Below is a small trained network, with its code and all its weights. Each question gives an input and a class and asks what happens when units are switched off, that is, made to give their printed mean instead of their output.

import numpy as np


def w(rows, s, z=0):
    codes = np.array(rows[::2]) - 128.0
    scale = np.full(codes.shape[1], s)
    scale[-1] = z or s
    return codes * scale


def f(y):
    return y / 2 * (1 + np.tanh(0.7978845608 * (y + 0.044715 * y**3)))


def log_softmax(a):
    a = a - a.max(-1, keepdims=True)
    return a - np.log(np.exp(a).sum(-1, keepdims=True))


def net(x, mask):
    res = np.array(x, float).reshape(1, 4) / 4 @ E
    y = f(res @ A[0][:, :-1].T + A[0][:, -1])
    res = res + np.where(mask, y, B[0][:, -1]) @ B[0][:, :-1]
    return log_softmax(res[-1] @ U[:, :-1].T + U[:, -1])


A, B = {}, {}
E = w([
[114,125,181,67,160,185,230,195,110,113,51],'x0',
[83,68,160,123,178,82,136,190,79,69,214],'x1',
[133,29,104,102,152,112,87,96,212,53,59],'x2',
[134,130,13,132,59,94,246,134,114,105,119],'x3',
],0.013)
A[0] = w([
[174,149,160,87,132,222,192,177,141,175,1,139],'neuron 0',
[166,168,125,157,28,181,112,54,189,210,43,74],'neuron 1',
[127,112,87,199,79,53,61,52,172,137,214,110],'neuron 2',
[149,90,87,101,169,101,100,75,197,39,47,97],'neuron 3',
[202,107,74,138,59,65,182,136,111,86,144,65],'neuron 4',
[103,210,149,131,100,123,164,137,129,185,188,86],'neuron 5',
[206,125,97,174,69,87,80,47,139,160,166,137],'neuron 6',
[77,108,150,69,175,197,200,172,96,60,127,108],'neuron 7',
[157,217,132,160,121,99,165,142,64,229,155,85],'neuron 8',
[145,106,93,196,117,91,57,122,126,110,165,116],'neuron 9',
[152,39,91,102,129,73,99,112,154,87,82,86],'neuron 10',
[151,135,73,99,95,97,207,79,156,153,135,60],'neuron 11',
[122,201,143,174,105,137,156,145,5,207,163,74],'neuron 12',
[116,75,123,92,115,84,118,101,212,29,78,94],'neuron 13',
[121,175,200,134,111,155,111,115,101,110,145,67],'neuron 14',
[106,130,72,168,52,89,186,106,103,73,88,80],'neuron 15',
[166,183,94,117,120,206,117,77,169,124,125,46],'neuron 16',
[34,69,124,128,149,18,132,200,86,42,236,26],'neuron 17',
[201,172,91,117,83,195,131,59,149,165,92,47],'neuron 18',
[123,164,96,191,92,94,68,168,123,150,181,102],'neuron 19',
[148,147,219,153,215,217,10,98,162,168,106,15],'neuron 20',
[124,148,59,170,144,103,215,120,113,115,114,45],'neuron 21',
[126,70,154,141,130,83,143,134,57,86,211,2],'neuron 22',
],0.01,0.0045)
B[0] = w([
[57,132,176,110,61,129,206,49,47,43,76,230],'neuron 0',
[167,58,106,254,98,101,44,169,93,76,72,232],'neuron 1',
[81,164,134,55,93,102,203,79,65,62,103,225],'neuron 2',
[194,75,82,60,171,222,114,157,112,216,140,208],'neuron 3',
[86,197,208,126,184,69,115,156,171,166,181,174],'neuron 4',
[168,94,91,88,137,186,127,130,151,148,139,189],'neuron 5',
[86,126,173,76,60,109,217,93,43,89,78,209],'neuron 6',
[72,150,149,97,90,82,171,39,66,68,65,215],'neuron 7',
[180,90,47,95,165,184,114,117,153,177,114,212],'neuron 8',
[123,149,155,99,112,95,216,80,85,136,128,186],'neuron 9',
[161,141,85,105,126,221,105,121,141,188,147,185],'neuron 10',
[118,209,180,161,191,67,135,151,178,142,186,167],'neuron 11',
[171,116,25,68,132,194,102,125,159,207,131,224],'neuron 12',
[173,130,54,78,125,182,110,139,141,180,112,200],'neuron 13',
[118,115,134,107,152,135,105,126,157,155,164,162],'neuron 14',
[67,185,195,109,177,99,118,181,218,157,218,176],'neuron 15',
[124,80,116,196,84,108,103,119,147,90,130,171],'neuron 16',
[189,44,147,248,97,119,60,192,95,55,71,242],'neuron 17',
[149,109,111,213,97,117,87,149,120,88,109,196],'neuron 18',
[81,153,152,88,104,160,158,117,102,112,103,184],'neuron 19',
[75,219,216,138,235,90,140,204,219,142,194,249],'neuron 20',
[76,170,181,114,185,113,79,129,158,153,133,168],'neuron 21',
[170,67,133,180,76,110,102,125,148,113,126,189],'neuron 22',
],0.009,0.02)
U = w([
[114,131,159,63,111,131,161,75,85,57,95,236],'0',
[198,107,65,68,157,219,97,134,175,158,129,111],'1',
[182,86,137,247,123,118,67,155,139,60,104,155],'2',
[111,174,206,124,198,99,102,166,235,118,173,4],'3',
],0.013,0.0018)

Each question gives the input, the list of numbers given to net, and the class t.
The units are the neurons (one row each of A and B). Each row of codes is followed by its name. A weight is (code - 128) times the scale printed after its matrix; where a second scale follows, it is the last column's (A, B and U).
mask holds one flag per neuron, in row order. A switched-off neuron (its flag False) gives its mean, the last column of its row in B, instead of its output. The means were averaged over made-up inputs and are rounded, as every weight is.
A unit's drop is (log p(t) with every unit on - log p(t) with that unit switched off) / (log p(t) with every unit on - log p(t) with every unit switched off).
The circuit of an input: a set's keep is (log p(t) with only the set's units on - log p(t) with every unit switched off) / (log p(t) with every unit on - log p(t) with every unit switched off). Starting from the 12 units with the biggest drops (on a tie, the unit counted first), units are removed one at a time, each time the one whose removal leaves the highest keep (on an exact tie, the one counted first), for as long as the keep stays at least 0.8.
circuit, biggest first: the units of the circuit, biggest drop first
k most important neurons: the k neurons with the biggest drops, biggest first
drop of u: that unit's drop, to one decimal
input [3,8,4,5], class 2: circuit, biggest first	(neuron 17)
input [0,-7,-8,-8], class 1: 3 most important neurons	(neuron 12; neuron 8; neuron 5)
input [6,-4,-8,-7], class 1: 2 most important neurons	(neuron 12; neuron 8)
input [-8,-5,-7,-8], class 0: 2 most important neurons	(neuron 6; neuron 2)
input [-2,-2,5,5], class 1: 3 most important neurons	(neuron 3; neuron 20; neuron 13)
input [-4,0,5,-5], class 1: 3 most important neurons	(neuron 3; neuron 13; neuron 0)
input [-4,2,5,0], class 1: 2 most important neurons	(neuron 0; neuron 3)
input [6,-8,5,5], class 2: 2 most important neurons	(neuron 1; neuron 18)
input [-5,-4,-4,-2], class 0: 3 most important neurons	(neuron 6; neuron 2; neuron 17)
input [-8,-8,6,6], class 0: 2 most important neurons	(neuron 2; neuron 6)
input [6,-2,-8,-4], class 1: 2 most important neurons	(neuron 12; neuron 8)
input [-6,-4,-1,-8], class 3: 2 most important neurons	(neuron 20; neuron 0)
input [2,-7,-2,7], class 2: 3 most important neurons	(neuron 1; neuron 18; neuron 20)
input [7,6,3,8], class 3: circuit, biggest first	(neuron 15)
input [3,-2,-3,4], class 3: drop of neuron 11	0.2
input [-8,7,6,-7], class 0: drop of neuron 2	1.7
input [-6,-5,6,-8], class 3: drop of neuron 20	5.1
